In the rows, 128 means zero.
Rows lie near named flat spaces through zero. A row that begins with a name and a colon came from that space; any other row is followed by the name of its block's space that it lies nearest.
gul-sur: [122  85 157 108 189  74  77 141 116 123 114 128 220 132 115 126 124 113
  97 171 109 138 118 149]
dit-paro: [147 140 158 135 131 113 126 111 124 108 147  96  94 103 124 134 131 114
 137  93 158 105 105 154]
dit-paro: [151 125 135 118 128 134 139 132 148 110 145  97 140 129 107 136 145 143
 132 115 165 114  70 147]
tes-kef: [144 110 159 132 134 108 103 102 114 120 117  62 117 122 155 138 161  89
 132 102 130 131 100 140]
mesab-doka: [ 76 154 174  80 164 118 107  93  55 129 151  86 113 141 149 122  78 121
 111 110 122 137 157 159]
tes-kef: [121 153 152  89 143 153 137 133 102 102 135 119 123 134 128 133 106 126
 113 117 159 102 136 144]
gul-sur: [149 119 120 119 124 153 128 147 113 117 102 128 131 133 157 129 144 114
 125 131 130 125 139 110]
siv-sor: [153 161 136 122 112 155 150 126 130 100 147 116  98 126 124 129 138 130
 142  95 170  89  96 148]
mesab-doka: [123 150 160 133 127 132 150 126 124 109 135 126  41  73 119 152  84 115
 119  93 167 107 188 122]
dit-paro: [205 146  43 124 122 170 154 216 112 111 167 241 181 135 117  64 115 226
 162 156 154 109  94 133]
tes-kef: [ 94 117 127 140 116 102 115  75 131 169 148  69 124 152 134 125 145 137
 145 116  92 173  88 137]
siv-sor: [123 135  76 145  94 160 144 140 120 155 113 173 106 142 157 110 127 144
 144 140  93 152 172  88]
dit-paro: [ 98 109 198 136 128  90 134  67 187 124 139  12  80  98  84 190 142  94
 112  84 167 129  83 147]
tes-kef: [165 146 159  98 149 152 125 156  98  73 110 135 131 117 144 133 129  94
 113 117 172  72 138 143]
gul-sur: [124 179 116 131 106 163 167 143 141 114 139 191  87 118 108 126  98 139
 131 121 150  88 169 123]
siv-sor: [127 108  93 136 100 146 140 116 105 164 142  81  79 129 164 119 128 168
 154 105 114 189 125 100]
mesab-doka: [137 122 104 121 117 158 150 154 141 126 122 143 131 132 123 132 127 150
 125 138 141 132 132 107]
dit-paro: [166 126 108 148  99 165 143 152 117 116  91 145  73 104 172 133 144 102
 138 113 134 120 176  86]
tes-kef: [164 148  90 146 118 134 120 153 130 120 122 207 181 154 134  90 158 129
 149 155 105  97 108 138]
mesab-doka: [124 157 194 102 166 102 103 102  74  95 151  91 105 109 136 127 101  97
 119  92 155  94 129 179]
gul-sur: [ 99 100 126  88 106 197 155 126 104 140  86  47  71 141 180 167 127 118
 105 111 136 176 175  66]
mesab-doka: [ 54 151 136 156 110  98 134  71 152 173 146 128  81 128 105 138  99 124
 130 121  87 153 166 125]
gul-sur: [154 145 120 110 133 167 136 175 107  95  96 188 141 128 146 122 122 110
 114 145 142  89 173 113]
siv-sor: [196 109 166 101 177 115 100 173 116  63 112 128 197 112 122 130 152  98
 109 138 179  72  84 163]
tes-kef: [119 106  88 155  90 143 142 117 138 168 117 110  87 130 154 130 141 143
 146 122  97 180 144  84]
dit-paro: [111 116 163 100 131 143 111  99 118 118  86  58 144 163 162 154 171  67
 108 122 120 125 113 125]
siv-sor: [182 153 129 104 109 179 159 137 114  89 159  79  97 130 138 125 150 154
 152  78 198  95  57 152]
siv-sor: [167  97 140 102 159 126 111 156 110 101 124  99 174 126 134 127 143 133
 119 133 157 124  87 142]
dit-paro: [119 150 155 111 151 110  97 107  81 120 135 122 147 146 149 109 125 103
 128 123 112 113 124 162]
mesab-doka: [ 70 136 143 179 105  93 137  82 146 169 125 130  17  75 124 154  83 102
 128 104  95 159 227  95]
gul-sur: [105 160 145 137 126  94 119  72 103 147 189  88  91 129 124 107 112 150
 157  87 121 139  90 174]
siv-sor: [143 115 136 131 123 123 128 112 113 131 148  66  89 111 143 131 134 141
 144  92 146 149  99 134]
mesab-doka: [ 94 144 184 218 125   4  73  26 162 159 144 110  84  93 111 130 152  47
 154  96  66 119 122 175]
tes-kef: [159  69 125 163 101 135 130 128 133 138  79  61  47  80 180 163 160  90
 133  97 129 171 165  65]
tes-kef: [156 118  97 166 116 108 113 136 147 139 118 168 160 134 133 107 163 123
 149 147  96 128 109 125]
gul-sur: [150 103 128 127 128 124 104 115  95 133 119  72 133 140 174 119 164 115
 143 112 115 152  93 129]
gul-sur: [130 160  87 192  69 136 189 131 239 140 151 201  83 102  52 142 130 160
 151 127 146 100 123 111]
siv-sor: [120  69 144 161 169  50  69 131 118 150  88 147 159  92 143 129 121  84
 108 165  71 165 188 109]
dit-paro: [ 98 135 111  83 154 140  94 135  75 140 110 163 230 205 160  91 133 126
 114 180  71 138 128 139]
mesab-doka: [219  84 140 206 122  82 102 151 148 100  82 137  73  37 156 142 172  59
 146 103 141 106 156 103]
[210  95 121 137 130 154 137 192 119  85  92 139  95  70 156 141 139 113
 126 116 178 108 158  93]	mesab-doka
[134 109 134 146 141  99 122 140 155 127 124 147 138 101 102 137 121 126
 119 141 132 127 137 125]	tes-kef
[136 147 134 152 136  91 130 124 129 128 175 153  96  87  97 113  91 158
 145 110 144 119 129 155]	dit-paro
[ 96 151 114  93 115 169 160 124 144 134 149 121 147 171 103 131 119 167
 123 135 141 128  98 133]	siv-sor
[ 93 131 157  72 168 146 122 150  85 111 108 140 146 133 135 139  78 116
  83 150 135 123 194 122]	gul-sur
[135  85  69 205 100  80 118 129 190 183 121 176 148 117 111 114 157 149
 156 162  66 178 122  95]	tes-kef
[115 106 135 125 146 106 112 127 128 137 122 121 152 127 124 132 123 126
 116 144 114 146 133 127]	siv-sor
[126 121  83 148 123 118 155 159 169 151 166 188 139 108  72 115  91 205
 137 153 133 150 127 119]	dit-paro
[127  99 162 126 147 113 132 138 142 115 116  98  93  77 111 165 103 114
 102 118 161 133 163 112]	tes-kef
[ 84 161 143 116 131 111 123  86 138 140 162 120 159 168  98 119 126 137
 131 130 113 119  84 170]	mesab-doka
[134 141  93 118  85 194 150 125  91 139 110 104  79 157 192 120 148 129
 148 105 117 147 144  93]	tes-kef
[126 140 138 110 139 139 136 141 123 112 131 142 130 124 117 131 108 132
 116 131 147 110 141 134]	tes-kef
[133 147 116 123 126 160 156 175 155 104 104 211 136 118 102 137 106 124
 106 157 147  87 182 106]	gul-sur
[ 85 130 164  92 163  95 102  92 127 133 155  85 199 170  98 127 128 132
 112 141 119 131  66 179]	dit-paro
[160  94  87 125 122 152 127 166 131 132 103 141 177 149 147 117 160 145
 131 157 118 147 108 102]	mesab-doka
[135  92 112 144 135 109 106 138 110 148 108 132 131 115 156 120 129 125
 130 142  96 165 157 103]	siv-sor
[134 142 116 121 120 165 153 164 143 109 104 184 124 122 119 137 114 123
 112 145 144 100 174 104]	gul-sur
[104 151 122 120 129 118 121 106 124 143 156 136 164 165 115 106 128 148
 138 136 107 129  92 158]	tes-kef
[ 88 105 137 139 126  97 131  95 167 161 147  81 121 124  94 149 121 147
 124 126 119 168 107 127]	gul-sur
[ 92  93 141  97 178  99  99 148 142 134 105 154 235 154  95 135 115 125
  83 194 102 140 135 131]	siv-sor
[148 157 129 153 126 125 123 149 138 103  97 216 134 116 127 121 134  81
 124 146 118  72 176 126]	siv-sor
[123 172 180 183 111  88 151  90 179 108 152 136  13  48  79 162 100  88
 135  74 169  74 166 147]	mesab-doka
[ 80  99 138  93 150 115 124 111 136 153 147  73 170 154 101 141 112 163
 107 145 123 173  94 136]	siv-sor
[ 81 104  98 122 133 118 140 136 176 166 140 152 185 152  76 132 107 181
 112 176 104 170 119 114]	dit-paro

Each name stands for a flat space through zero: a line, a plane or more. A row that begins with a name and a colon came from that space; any other row is followed by the name of the space it lies nearest, among the names in its block.
resa-mun: [121 181 143 149 138 134 113 142  85 118 138  72 166 132 105  92  91 102
 120  90 108 157 153 104]
big-sabiv: [119  96  80  74 141 158 127 126 153 135  94 144  96 141 134 152 146 179
 155 179 148  89 105 117]
fipu-vanut: [166 141 127 103 123 110  81 187 169  75  96 113 107 148 131 120 135  86
 162  89 164 105 130 111]
big-sabiv: [100 133 186 119 109 143 122  86 182 110 174 181  40 156 109 141 122 126
  85 131 101 140 161  47]
resa-mun: [156 118 153  94  99 101 123 167 175  92 122 134 106 138 136 118 148  82
 114 109 132 139 156 126]
resa-mun: [159 185 144 101  77 108 127 121 154 128 132 123  91 109 145  96 149 109
  86 108 143 139 140 118]
resa-mun: [123 170 146  80  89 141 140 117 176 120  92 123 116 137 124  80 144 105
 131 112 121 128 161  98]
fipu-vanut: [103 112 102 140 106 150  85  97 131 126 170 127  80 126  83 162  59  62
 124 152 138  98 184  84]
geb-siku: [113 140  89 141 153 157 123  91 115 174  76 161 133 119 120 108 154 189
 166 157 140  81  92 137]
fipu-vanut: [105 140 110  97 137 138 139 130 136 125 130 155 146 128 148 149 104 128
  63 169 125 198 182  95]
big-sabiv: [127 152 147 173  61 115 114  84 124 154 163 165  68  66 120 110 168 117
 135 127 118  85 104 197]
geb-siku: [120 159 163 167 137 122  93 168 132  80 125 142 132 123 134 124 149 128
 176  86 115 131  99 159]
big-sabiv: [131 129 159 126 145 112 145 151 155  98 111 128 180 158 143 126 109  90
 118  93 126 178 164  99]
geb-siku: [148  91 184 166 127  83 137 151 155 106 140 188 120 123 153 141 182 129
 132 103 117 138  97 182]
big-sabiv: [138 108 114  78 151 141 149 140 123 126 131  76 128 162 131 140 112 159
 116 137 132 134 119  85]
fipu-vanut: [151  95 163 135 106  83 130 191 148  90 127 159 133 107 154 127 189 107
 142 110 113 143 112 216]
big-sabiv: [123 141 109 203 175 130  57 126  84 142 143 196  86 109 113 148 138 178
 124 152 139 103  89 132]
geb-siku: [106  79 159  77 122 150 140 144 163 112  98 112 127 184  63  78 120  71
 137 128  76 120 211  75]
big-sabiv: [116 133  97 145  84 130 117 136  98 129 147 114 124  62 142 144 149 130
 174 145 126  99  87 236]
resa-mun: [117 181 123 138 116 126 104 142 163  87 106 136 169 122 150 139  88  61
 144  97 156 162 171 114]
fipu-vanut: [109 148 155 156 122 122 108 147 130 107 128 169 135 113 124 113 143 106
 122 121 102 157 153 152]
geb-siku: [ 76 163 107 189 131 152  94 117 122 117 109 182 156  85 139 149 127 131
 195 137 130 118 109 188]
geb-siku: [ 98 137 124 143 122 143 135 112 110 136 141 132 143 109 126 134 117 131
 129 143 110 141 134 147]
resa-mun: [104 103 159 190 166 125 178  80 126 129 162 121 200 152 153 188  68 123
 150  90 132 159 109 110]
big-sabiv: [147  75  43  79 150 141 130 150 126 149  64 101 157 137 128 139 127 139
 173 169 172  76 116 144]
fipu-vanut: [132 100  97  92 115 127  99 143 164 109 136 163  77 129 131 168 116 103
 101 170 154 126 164 105]
resa-mun: [ 74 121 122 113 115 156 174  87 161 130 116 152 172 125 149 156 102 116
 140 152 118 160 161 129]
resa-mun: [138  41 124 123 122 100 159 131 139 134 170 171 106 114 159 193 149 142
  95 174 131 139 112 177]
big-sabiv: [ 84 141 104  46  98 191 160 104  98 143 165  50  79 121 115 127 127 202
 123 180  83 120 106 119]
resa-mun: [164 144 140 220 173 103 108  81 128 146 121 129 162 157 124 142  75  96
 161  54 190  91 102  71]
fipu-vanut: [116 141 153 154 125 104 118 159 125 114 144 224 114  84 164 137 191 164
  77 160  99 189 121 195]
geb-siku: [138 139 140 131 128 124 104 170 110  90 146  65 136 139 113 123 103  94
 151  88 122 128 129 124]
geb-siku: [ 82 149 128 115 139 165 140 104 142 134 103 163 134 133 129 121 138 167
 136 154 106 142 135 112]
fipu-vanut: [116 183 154 133 135 121 124 166 128  83 126 108 192 135 143 116  91  79
 103  89 115 211 181 106]
fipu-vanut: [100 132 115 142 127 149 124  93 109 152 144 138 121 119 106 131 104 128
 114 154 116 126 149 114]
big-sabiv: [103 146  91 111 167 165 118 124 123 145  83 178 109 122 146 132 178 240
 150 179 131 111  70 138]
resa-mun: [108 145 161 136 151 150 155 109 128 120 127  98 147 155 133 126 126 172
 171  92 110 126  84 107]
geb-siku: [ 78 163  25 188 137 176 112  68  43 188 126 107 183  58 129 162  77 160
 188 177 157  87  88 195]
geb-siku: [150 118 143 106 122 107 145 127 156 126 138 149 107 137 151 140 141 133
  84 130 139 151 132 108]
big-sabiv: [208 108  93 166 192  86 115 135  85 185  78 121 165 148 118  94 138 146
 114 109 185  86  95 111]
resa-mun: [ 79 124 131  80 121 169 151 145 104 126 119  91 150 135  92  85 130 133
 124 159  58 155 174 132]
fipu-vanut: [135 165 185 129 172 123 156 121 172 113  93 168 140 171 169 115 169 198
 127  85 129 162  83  80]
fipu-vanut: [ 90 106 164 149 119 134 156 112 135 131 125 158 164 128 110 109 131  98
 133 129  80 151 169 149]
[127  64 146 109 105 110 126 149 188  95 132 182  96 137 131 159 144  82
 128 144 125 127 162 141]	fipu-vanut
[ 55 153 170 150 158 171 136 121 150 108  86 206 145 134 133 111 182 201
 186 134  71 144  98 151]	geb-siku
[109 182 152 168  59 131 134  77  83 172 159 105 123  71  87  57 132  86
 112 116  82 117 157 175]	big-sabiv
[ 99 119 177 104 158 154 130 141 189 104  55 195 116 179 109  82 191 168
 173 121  88 115 129  96]	geb-siku
[ 86 141 101 104 133 160 113 157 144  91 105 149 135 114 154 160 140 159
 174 157 124 139 112 162]	resa-mun
[109 163 139  96 105 146 135 122 177 107  88 129 142 141 130 103 124  96
 151 110 126 136 164 101]	resa-mun
[139 115 138 141 109 112 171  62 147 168 148 151 125 122 147 145 120 125
  96 130 147 129 127 117]	resa-mun
[125 158 186 144 118 109 143 128 164  98 145 174 112 121 172 140 169 157
 120  98 117 165  94 145]	big-sabiv
[ 88 123  82 112 136 158 117 162 111 105 107 111 175 113 131 149 105 118
 170 158 120 141 145 166]	big-sabiv
[ 86  98 116 119 168 176 128 128 124 129  82 125 148 162  92 114 131 164
 198 143 100  90 117 116]	resa-mun
[149 120 142 110 155 134 139 107 170 144  76 167  89 162 136 109 190 206
 164 120 146  74  63 101]	fipu-vanut
[135 100 155  62 111 133 164 105 203 119 122 140  80 173 137 137 139 134
 111 130 133 124 142  62]	big-sabiv
[120 107 112 106 155 153 125 137 141 124  81 112 141 162 108 116 127 140
 183 126 131  90 120 105]	geb-siku
[164  95 172 144 123  85 122 117 217 107 117 214  88 157 147 151 150  89
 120  98 166 116 138  93]	big-sabiv
[114 167  98 135 133 150 106 108 121 146 101 145 125 113 123 115 128 148
 143 144 142 109 122 122]	geb-siku
[135  86 179 150 115 110 150 109 111 177 122 170 107 127  75  50 193 132
  99 137  66 106 146 158]	geb-siku
[133 133 140 104 166 158 128 122 117 165  59 124 110 171  75  37 186 200
 157 126  97  71 101  89]	geb-siku
[149 140 171 133 104 109 152 103 119 146 159  83 130 143 101  87 104  80
  82  89 110 142 167  88]	big-sabiv
[ 92 150 142 175 131 159 123  74 100 157 132 117 137 131  79  96 100 120
 158 113 101  97 137 107]	fipu-vanut
[117 134  95 156 151 132 102 169  74 110 145 105 157  98 144 160 119 152
 155 139 129 139  90 186]	big-sabiv

Each name stands for a flat space through zero: a line, a plane or more. A row that begins with a name and a colon came from that space; any other row is followed by the name of the space it lies nearest, among the names in its block.
vaposepa: [ 89 182 149 104 128 133 115  58  92 165 119 189 156 109 145  99 107 105
 159 137 168 134 118 190]
pugudep: [167 140 145 126 137 107 100  98 122 125  88 139 154 144 112  93 136 140
 125 148 147 120 128 112]
todifos: [124 137 163 127 133 116 103 100 124 138 139 152 123 155 103 105 129 152
 164 123 134 134 136 105]
todifos: [ 73 141  73 149 168 163 251 210 150 100 199 122  50  84 132 182 155 159
 132  90  67 182 104 120]
lugoldatov: [115  73  98 118 109 151 143 181 166 126 227  47  55 121 104 137 100  96
  98  83 100 121 208 131]
lugoldatov: [145 167 183 137 142 106  85  72  87 127 117 163 168 133 105 142 124 131
 160 143 147 156 111 140]
vaposepa: [157 101  87 104 127 144 154 169 182 106 130  85  81 161 113 108 134 143
 125 113 112 107 133  82]
vugimino: [ 88  61  23 172 149 108 199 179 118 104 132 147  95 160  89 104 162 196
 136 110  31  75  87  57]
todifos: [ 81 196 176 161 149 108 167 154 186 159 117 155 106  83 203  97 169 156
  75 138 156 194 134  86]
nonivbop: [179 152 126  71 160 143 176 134 158 174 138 106  92  73 145 132 165 147
 117 100 132 120 158 144]
vugimino: [104  86 151 174 101 130 172 175 155 101  74  90 118 186 140 139 217 182
 131 116 132 204  93  66]
pugudep: [127 103 137 105 112 131  91 127 161 153 108 160 117 169 133  36 117 162
 145 140 153  66 169  83]
nonivbop: [138 133 137 118 126 120 135 118 130 146 130 102 129 117 139 173 147 117
 128 108 120 142 109 137]
todifos: [132  55 173 145  89 152  57 163 116 108 163 121 132 161 103 125  90 135
 148 140 142 102 205 120]
lugoldatov: [164 132 112  95 125 134 131 151 176 138 120  92 113 113 163 147 122 108
 102 123 127 100 123 118]
vaposepa: [111  95  88  96 105 145 121 114 142 129 125 132 105 187 101  57 108 130
 162 119 133  82 137 116]
pugudep: [116 109 119 162 124 121  75 158 127  82 161 156 132 156 108 134  61 124
 139 155  97  87 126  86]
lugoldatov: [144 136 125 102 118 145 143 126 155 131 106  96 117 132 138 101 140 112
 110 125 162 147 142 142]
vugimino: [131 150 195 132 128  95  91  93 126 178 181  98 125  87 131 147 128 100
  96 106 142 162 186 148]
pugudep: [124 151  73 110 153 133 169 130 125 132 128 150 121 100 140 142 121 125
 133 124  98  99  86 142]
vaposepa: [162 140 158 115 125 104 115 112 135 171 121  88 146  85 165 180 150 103
  90 115 132 133 130 147]
nonivbop: [ 64 178 208 186 133 129  84 140 117  95 147 218 148 139 150 149  92 152
 174 168 146 180 103  97]
nonivbop: [171 187 161  89 161 152 144 154 162 154 121 154 123  56 189 154 131 142
 117 143 154 123 139 142]
vaposepa: [135 130 103 121 147 142 151 134 112 110 119 159 128 133 112 129 131 155
 161 133 112 113 102 126]
lugoldatov: [135 154  90 122 131 115 151 166 200 112  79 121 117 148 185 152 135 131
 114 137 103 107  36  57]
todifos: [142 129  98 116 138 144 165 144 128 114 112 122 126 121 133 159 143 134
 138 123 112 127  91 136]
nonivbop: [111 164 170 109 107 177 108 169 167 124  85 182 150 115 224 152 100 126
 150 171 180 121  97 132]
nonivbop: [160 162 111 140 174 138 137 160 106  80 179 143 128  76 110 214  83 116
 133 141  84 128 106 146]
pugudep: [ 96 154  35 131 177 139 158 144  83 102 169 219 132  80 122 158  57 126
 159 148  55  49  71 153]
pugudep: [117 136 100 110 129  94 118  82 147 146 119 136 113 180 103  72 126 133
 149 113 112  96  98  84]
vaposepa: [110 172 182 146 130 106 137 109 135 168 123 116 138  78 173 134 162 112
  77 126 162 193 148 150]
pugudep: [111 128 137 165 127 120 124 179 155 107 159 115 114 114 152 171 112 120
  98 133 105 143 125  96]
lugoldatov: [ 89  40 102 219 109 131 184 174  58  95 129  79 145 105  93 121 186 137
  53 127 116 193 192 172]
todifos: [126 103 128 104 107 127  98 165 187 162 112 146 117 144 189 123 115 150
 138 131 117  45 117  67]
vugimino: [146  76 113 152 136 107 158 114  78 141  83 125 150 135  88  87 202 182
 117 122 118 126 148 127]
vugimino: [155 141 170 101 139 144 135 154 155 174  90 163 135  86 195 125 162 175
 127 141 157 102 146 118]
vugimino: [105 120 137 159  99 127  81 124 115  96 136 120 152 144 122 117  80  79
 103 154 149 141 147 147]
vaposepa: [153 151 183 118 131 174 130 149 132 103 130 127 125 110 132 139 129 133
 139 144 181 186 167 159]
todifos: [ 66 153 136 176 156 132 168 174 146 118 181 166  84  95 132  75 126 160
  97 136 127 172 182 103]
nonivbop: [191 173 215 130 165  90  92  71 108 161 126 135 147  93  95  84 159 153
 102 138 173 170 203 134]
pugudep: [ 72 170 153 161 159  97 151  85  78 164 174 171 130  80 117 136 145 138
 131 111 111 175 132 157]
vugimino: [ 92 130  65 118 122 155 152 154 138  96 177 114  99 125 129 170  73  79
 137 115  94 116  94 151]
lugoldatov: [103  74 162 179 103 135  51 171  73 119 158 178 182  96 156 184  67 122
 128 168 113  71 164 149]
vugimino: [115  94 107 165 130 115 118 159 110 128 133 150 144 102 137 107 113 137
  87 151 107  84 161 121]
lugoldatov: [147 136 133 143 133 109 101 152 135 123 121 137 154 104 166 191 109 119
 111 146 102  98  91 108]
todifos: [114  83 117 149 110 166 147 159  80 105 129 121 149 106 126 159 131 121
 123 136 132 141 150 187]
vaposepa: [109 129 141 137  99 126  56 115 132 107 178 114 132 144 115 123  44  59
 114 142 143 120 162 144]
todifos: [172 158  69 102 158 125 153  95 107 110  62 154 158 126 113  98 132 128
 129 152 128  97  75 146]
vaposepa: [ 80 145 177 111  88 160 105 138 167 139 109 155 128 160 193 144 115 123
 176 134 170 144  94 118]
todifos: [103  96 103 114 107 146 139  87  45 164  57 184 198 115 154 132 154 136
 165 140 140  82  88 205]
vaposepa: [ 95 145 163 198 134  88 104 115  86 124 156 136 159  88 125 141 117 103
  74 146 126 176 155 147]
nonivbop: [186  81 132  66  80 185 113 101 133  72 139  16  99 227  37 150 124  84
 196  87 166 182 139 166]
nonivbop: [135  69 105  84 106 174 142 114  90 128 139 111 118 166  80 143 138 138
 204  94 123 108 132 172]
nonivbop: [173 148 211 113 113 115  88  73 135 132 121  70 132 164  92 127 157 112
 136 112 183 208 157 133]
lugoldatov: [110  52 115 185 103 139 149 178  92 105 145  76 135 107 113 138 150 119
  67 127 121 157 193 161]
pugudep: [109 124  70 114 118 130 200 114 128 138 102  75 118 127 137 149 176 101
 110  93 114 160  76 161]
vugimino: [166 189 101  67 172 149 122 147 167 138 142 193 113  83 169 142  64 132
 155 149 112  40 101 118]
vugimino: [ 91 130  68  70 127 153 152  85 115 152 143 165 103 155 105  86 104 124
 197 102 117  77 102 157]
lugoldatov: [146 136 177 128 116 127  92  96 121 110 129 107 135 164  92 122 127 117
 148 128 162 176 144 132]
vaposepa: [159 155  85 111 158 132 143 138 147  98 158 113 101 115 101 125  93 107
 113 129 108 116 129 126]
vugimino: [171 172 130  61 145 141 129  58 109 147 128 125 129 124  97 130 122 105
 172 110 152 132 117 183]
nonivbop: [127 140 146 129 101 118 104 128 162 142  75 116 154 131 188 117 131 103
  88 150 163 127 113 118]
pugudep: [140 114 145 112 122 141 114  94  91 145  98 155 153 134 110  76 140 146
 148 140 166 116 164 162]
pugudep: [ 76 125 103 115 130 146 152 152 144 152 179 155  89 112 148 128 106 135
 149 108 102  97 134 126]
lugoldatov: [176  61 169 127 108 115  55 130 128 109 191  71 107 191  52 174 109 137
 175  96  96 111 167  83]
todifos: [128 104 130 110  86 100  61  76 114 176 109 110 170 134 150 117 101  73
 105 129 142  71 138 157]
[ 85 124 175 186 111 122 104 139 115 109 149 129 137 128 124 108 119 118
  97 146 155 187 176 131]	vaposepa
[118 160 167 190 161 117  92 127  68  56 198 170 145 127  65 208  76 127
 173 147  92 181 104 128]	nonivbop
[123 159 112 115 152 115 169 113 156 130 217  63  56 116  79 135 127  98
 111  73 102 186 154 130]	lugoldatov
[145 156 122 127 153 141 153 145 113 114 146 130 132  78 138 194 121 116
 124 130 112 144 108 161]	pugudep
[ 71 150 167 107 119  76  97  29 112 214 164 152 120 157 116 122 141 129
 189  75 113 125 102 119]	todifos
[110 132 132 144 137  99 134 117 125 164 119 149 133 109 145  97 150 148
 104 128 122 117 139 113]	nonivbop
[164 139 171 143 147  70 113  65 117 152 143  82 120 137  61  78 172 136
  94 104 140 183 186 112]	nonivbop
[ 88  93 129 124 110 137 182 128 126 165 126 103 103 141 133 128 197 158
 146  83 124 161 128 133]	vugimino
[ 73 123 145 166 124 132 124 166 126 115 212 127 102 109 131 189  94 114
 133 113  95 155 141 126]	pugudep
[166 150 142 110 100 159 100 147 205  53 115  56  98 195 109  89  89  77
 107 147 190 187 145 102]	nonivbop
[143 155 158 156 140  95 108 135 160  99 148 103 113 150 113 159 125 127
 118 126 111 170 106  70]	vugimino
[154 185 101  75 148 110 129 141 231 133 154 104  69 148 159 169  96 111
 145 102  87  92  53  48]	lugoldatov
[107 138 112 141 120 125  77 132 139  95 132 172 139 157 128  90  54 107
 133 166 129  83 119 102]	vugimino
[110 122 122 162 154  63 110 105 120 153 191 133 104 128  82 106 122 145
 112 104  70 106 152  77]	vugimino
[170 160 183 120 149  91 118  88 115 184 116 118 152  76 146 153 171 134
 101 118 141 147 144 145]	nonivbop
[156 115 131  98 125 134 114 133 148 130 114 131 122 162 128 152 133 153
 177 118 114  92  94  92]	todifos
[105 205 100  98 157 121 159 118 179 143 145 153  91 111 161 125 106 113
 134 118 114 125  75 107]	lugoldatov
[128  66  96 127  71 129  86 112  77 136  56 119 211 140 168 177 117  81
 123 148 127  61  76 180]	nonivbop
[104  96  90  98 114 176 195 153 126 145  93 135 117 128 157 126 172 157
 159 111 133 116 107 156]	vugimino
[101  96 153 143 118 151 125 162 122 126 152 151 116 136 129 134 130 163
 159 126 126 128 154 116]	todifos
[142 109 157 132 121 111 158 132 145 174  96  83 124 110 154 119 209 155
  86 106 145 161 157 118]	vaposepa
[130 113 103 165 137 108 159 165 131 113 154  77 117  96 129 178 144 112
  71 115  87 152 127 122]	lugoldatov
[105 110 121 144 113 147 164 182 151 126 133  97 113 101 171 161 145 120
  92 121 125 151 134 134]	pugudep
[241 105 121  38 115 137 112 132 205 151  94  42  99 162 131 135 148 125
 132 100 138  72 132  91]	lugoldatov
[225 124  60 120 182 129 184 135  89  76  75 118 149 116  71 151 167 163
 127 140  89 111  82 134]	vugimino
[ 96 147 181 164 121 123 111 112 102 132 138 141 148 106 133 111 128 115
 103 143 166 186 170 159]	vaposepa
[141 114 119  80 114 153 112 161 194 135 149 117  83 157 145 119  98 133
 156 115 125  75 137  86]	pugudep
[ 86 120 138 187 115 126 126 156 112  94 140 125 142 121 135 148 118 110
  97 145 127 173 131 134]	lugoldatov
[196 133 132  87 128 151 127 111 121 116  90  99 146 131 116 147 141 117
 140 131 156 133 121 162]	pugudep
